Below is a small trained network, with its code and all its weights. Each question gives an input and a class and asks what happens when units are switched off, that is, made to give their printed mean instead of their output.

import numpy as np


def w(rows, s, z=0):
    codes = np.array(rows[::2]) - 128.0
    scale = np.full(codes.shape[1], s)
    scale[-1] = z or s
    return codes * scale


def f(y):
    return np.maximum(y, 0)


def log_softmax(a):
    a = a - a.max(-1, keepdims=True)
    return a - np.log(np.exp(a).sum(-1, keepdims=True))


def net(x, mask):
    res = np.array(x, float).reshape(1, 3) / 4 @ E
    y = f(res @ A[0][:, :-1].T + A[0][:, -1])
    res = res + np.where(mask, y, B[0][:, -1]) @ B[0][:, :-1]
    return log_softmax(res[-1] @ U[:, :-1].T + U[:, -1])


A, B = {}, {}
E = w([
[134,149,195,184,3,129,138,123,135,100,127],'x0',
[129,31,98,48,31,129,108,135,130,150,123],'x1',
[116,73,199,223,140,123,2,113,137,103,118],'x2',
],0.0064)
A[0] = w([
[131,122,128,105,64,139,141,130,127,131,134,98],'N1',
[133,130,159,185,86,120,108,123,132,130,125,126],'N2',
[129,207,151,230,218,128,159,125,133,125,124,107],'N3',
[123,132,123,91,56,115,146,129,126,127,123,130],'N4',
[118,137,102,52,195,133,166,126,134,133,121,131],'N5',
[129,123,83,28,183,114,163,128,127,133,124,91],'N6',
[131,117,126,147,252,125,75,125,131,122,123,152],'N7',
[124,172,132,154,154,137,161,126,127,133,126,254],'N8',
[108,173,146,162,86,130,160,105,137,120,121,90],'N9',
[135,130,108,63,94,121,155,125,128,130,127,246],'N10',
[122,138,170,242,140,128,68,125,131,123,128,173],'N11',
[128,189,131,151,109,115,177,138,127,118,133,77],'N12',
[136,142,149,154,52,135,165,125,128,119,125,141],'N13',
[133,157,121,115,120,135,146,134,126,126,140,61],'N14',
[125,88,150,138,39,128,83,125,125,131,125,120],'N15',
[124,122,126,129,127,131,133,126,132,125,134,87],'N16',
[144,176,146,159,95,133,156,134,118,129,122,64],'N17',
],0.018,0.004)
B[0] = w([
[68,157,119,100,139,74,156,125,168,112,127,180],'N1',
[187,111,121,137,121,216,140,128,116,87,138,195],'N2',
[34,146,140,50,137,23,214,132,87,41,182,252],'N3',
[57,195,138,105,94,109,125,128,192,141,143,195],'N4',
[192,170,91,125,131,222,91,129,111,98,142,200],'N5',
[194,64,118,104,125,252,166,130,66,95,141,206],'N6',
[25,135,141,144,154,97,37,122,108,218,137,225],'N7',
[163,239,129,170,107,114,118,129,99,167,150,197],'N8',
[148,92,143,174,128,118,146,116,140,192,114,178],'N9',
[110,155,124,74,125,219,172,134,171,129,129,211],'N10',
[225,130,114,156,122,72,66,127,131,34,95,254],'N11',
[163,96,145,167,148,132,131,120,101,218,93,176],'N12',
[149,69,132,137,145,110,208,136,161,196,119,205],'N13',
[128,140,119,176,108,167,71,120,123,157,107,147],'N14',
[97,96,121,100,101,141,77,132,205,59,107,219],'N15',
[120,132,134,131,134,137,125,141,128,123,114,128],'N16',
[157,112,137,161,139,106,135,134,148,195,110,168],'N17',
],0.025,0.013)
U = w([
[181,134,181,193,128,40,203,115,113,124,117,51],'0',
[132,141,149,153,103,157,211,125,176,251,93,184],'1',
[39,105,109,41,61,172,186,144,230,117,102,49],'2',
[196,61,119,170,84,115,63,121,162,22,71,93],'3',
[43,207,143,110,175,43,116,111,54,89,189,181],'4',
[219,171,72,81,113,255,171,140,83,122,163,124],'5',
[52,58,149,189,164,74,30,95,141,180,79,95],'6',
[41,77,97,96,176,210,79,110,101,247,135,250],'7',
],0.0057,0.0012)

Each question gives the input, the list of numbers given to net, and the class t.
The units are the neurons (one row each of A and B). Each row of codes is followed by its name. A weight is (code - 128) times the scale printed after its matrix; where a second scale follows, it is the last column's (A, B and U).
mask holds one flag per neuron, in row order. A switched-off neuron (its flag False) gives its mean, the last column of its row in B, instead of its output. The means were averaged over made-up inputs and are rounded, as every weight is.
A unit's drop is (log p(t) with every unit on - log p(t) with that unit switched off) / (log p(t) with every unit on - log p(t) with every unit switched off).
The circuit of an input: a set's keep is (log p(t) with only the set's units on - log p(t) with every unit switched off) / (log p(t) with every unit on - log p(t) with every unit switched off). Starting from the 12 units with the biggest drops (on a tie, the unit counted first), units are removed one at a time, each time the one whose removal leaves the highest keep (on an exact tie, the one counted first), for as long as the keep stays at least 0.8.
units of the circuit, in order: the units of the circuit, biggest drop first
most important unit: the unit with the biggest drop
top k neurons: the k neurons with the biggest drops, biggest first
drop of u: that unit's drop, to one decimal
input [1,-2,5], class 3: units of the circuit, in order => N11
input [-5,6,8], class 6: top 2 neurons => N7; N6
input [-4,-3,-1], class 4: top 2 neurons => N7; N3
input [-3,0,7], class 6: top 4 neurons => N7; N6; N5; N3
input [-6,-1,-1], class 5: top 2 neurons => N5; N6
input [-2,6,-2], class 5: top 2 neurons => N6; N3
input [3,-4,-4], class 1: top 2 neurons => N11; N12
input [-8,4,3], class 7: top 2 neurons => N7; N11
input [6,4,3], class 3: top 3 neurons => N3; N10; N2
input [4,-1,-1], class 1: top 2 neurons => N3; N11
input [0,-3,6], class 4: top 2 neurons => N3; N7
input [-6,5,5], class 7: top 2 neurons => N11; N3
input [6,-4,4], class 3: top 2 neurons => N11; N2
input [-5,3,8], class 6: most important unit => N7
input [7,-6,-6], class 1: drop of N11 => 0.3
input [7,-4,-2], class 0: drop of N10 => 0.1
input [-8,3,8], class 6: drop of N7 => 0.5
